Here is a tiny trained network, its code and every weight. The questions are about switching its units off for an input and a class, where a switched-off unit gives its printed mean instead of its output.

import numpy as np


def w(rows, s, z=0):
    codes = np.array(rows[::2]) - 128.0
    scale = np.full(codes.shape[1], s)
    scale[-1] = z or s
    return codes * scale


def f(y):
    return np.maximum(y, 0)


def log_softmax(a):
    a = a - a.max(-1, keepdims=True)
    return a - np.log(np.exp(a).sum(-1, keepdims=True))


def net(x, mask):
    res = np.array(x, float).reshape(1, 6) / 4 @ E
    y = f(res @ A[0][:, :-1].T + A[0][:, -1])
    res = res + np.where(mask, y, B[0][:, -1]) @ B[0][:, :-1]
    return log_softmax(res[-1] @ U[:, :-1].T + U[:, -1])


A, B = {}, {}
E = w([
[125,131,125,127],'x0',
[154,225,61,165],'x1',
[96,127,203,255],'x2',
[207,54,60,232],'x3',
[129,128,129,129],'x4',
[128,130,131,130],'x5',
],0.0085)
A[0] = w([
[164,101,92,141,38],'n1',
[137,139,117,136,114],'n2',
[154,117,125,134,28],'n3',
[126,86,123,102,254],'n4',
[164,173,91,159,107],'n5',
[154,47,105,149,74],'n6',
[150,99,151,124,139],'n7',
[180,84,101,164,86],'n8',
[150,163,125,87,188],'n9',
[158,172,195,105,10],'n10',
[116,180,209,212,220],'n11',
[172,149,100,156,53],'n12',
[139,117,75,191,101],'n13',
[206,90,91,178,26],'n14',
[15,209,132,140,81],'n15',
[139,147,78,122,241],'n16',
[123,250,90,153,109],'n17',
[81,110,167,163,117],'n18',
],0.014,0.0045)
B[0] = w([
[74,121,139,104,167],'n1',
[132,90,161,124,142],'n2',
[95,186,119,106,135],'n3',
[214,142,164,249,202],'n4',
[158,121,210,146,185],'n5',
[103,148,186,34,198],'n6',
[156,87,189,73,157],'n7',
[94,137,120,18,205],'n8',
[178,99,89,105,191],'n9',
[59,109,103,74,154],'n10',
[221,115,69,65,254],'n11',
[68,98,166,150,167],'n12',
[108,122,104,72,206],'n13',
[58,186,96,79,217],'n14',
[112,90,73,35,207],'n15',
[211,92,160,149,204],'n16',
[111,34,254,128,208],'n17',
[174,149,101,148,186],'n18',
],0.0063,0.0099)
U = w([
[147,125,115,158,248],'0',
[151,114,104,154,206],'1',
[56,163,105,99,26],'2',
[167,165,139,160,223],'3',
[133,92,216,176,54],'4',
[236,135,39,149,1],'5',
[124,196,120,250,60],'6',
],0.015,0.0084)

Each question gives the input, the list of numbers given to net, and the class t.
The units are the neurons (one row each of A and B). Each row of codes is followed by its name. A weight is (code - 128) times the scale printed after its matrix; where a second scale follows, it is the last column's (A, B and U).
mask holds one flag per neuron, in row order. A switched-off neuron (its flag False) gives its mean, the last column of its row in B, instead of its output. The means were averaged over made-up inputs and are rounded, as every weight is.
A unit's drop is (log p(t) with every unit on - log p(t) with that unit switched off) / (log p(t) with every unit on - log p(t) with every unit switched off).
The circuit of an input: a set's keep is (log p(t) with only the set's units on - log p(t) with every unit switched off) / (log p(t) with every unit on - log p(t) with every unit switched off). Starting from the 12 units with the biggest drops (on a tie, the unit counted first), units are removed one at a time, each time the one whose removal leaves the highest keep (on an exact tie, the one counted first), for as long as the keep stays at least 0.8.
units of the circuit, in order: the units of the circuit, biggest drop first
most important unit: the unit with the biggest drop
k most important neurons: the k neurons with the biggest drops, biggest first
drop of u: that unit's drop, to one decimal
input [4,-5,8,-2,0,3], class 5: most important unit : n11
input [3,-6,7,2,8,-2], class 0: 2 most important neurons : n11, n17
input [6,6,5,-6,1,0], class 1: units of the circuit, in order : n11, n15, n17, n6
input [0,-8,-8,6,-5,-7], class 4: units of the circuit, in order : n11, n6
input [-2,7,3,-5,6,-1], class 4: 2 most important neurons : n17, n14
input [3,8,-8,6,-1,6], class 4: units of the circuit, in order : n17, n5, n12
input [6,4,-7,5,1,-8], class 3: units of the circuit, in order : n11, n5, n15
input [2,-5,-8,-1,5,-3], class 5: units of the circuit, in order : n17, n4
input [6,8,6,6,1,5], class 4: 3 most important neurons : n17, n5, n12
input [8,3,6,-4,-6,2], class 1: units of the circuit, in order : n11, n17, n15
input [2,7,1,8,6,2], class 2: 3 most important neurons : n14, n8, n13
input [-2,-8,5,-8,-2,-4], class 2: 4 most important neurons : n15, n10, n16, n17
input [7,7,-6,-5,-4,-4], class 1: 3 most important neurons : n17, n9, n15
input [-8,4,-4,6,5,6], class 1: most important neuron : n16
input [1,2,-4,8,4,-3], class 2: 2 most important neurons : n14, n8
input [3,8,0,-2,6,5], class 4: drop of n5 : 0.1
input [5,5,-1,7,2,5], class 2: drop of n13 : 0.1
input [-6,8,-4,7,5,-1], class 4: drop of n13 : -0.1
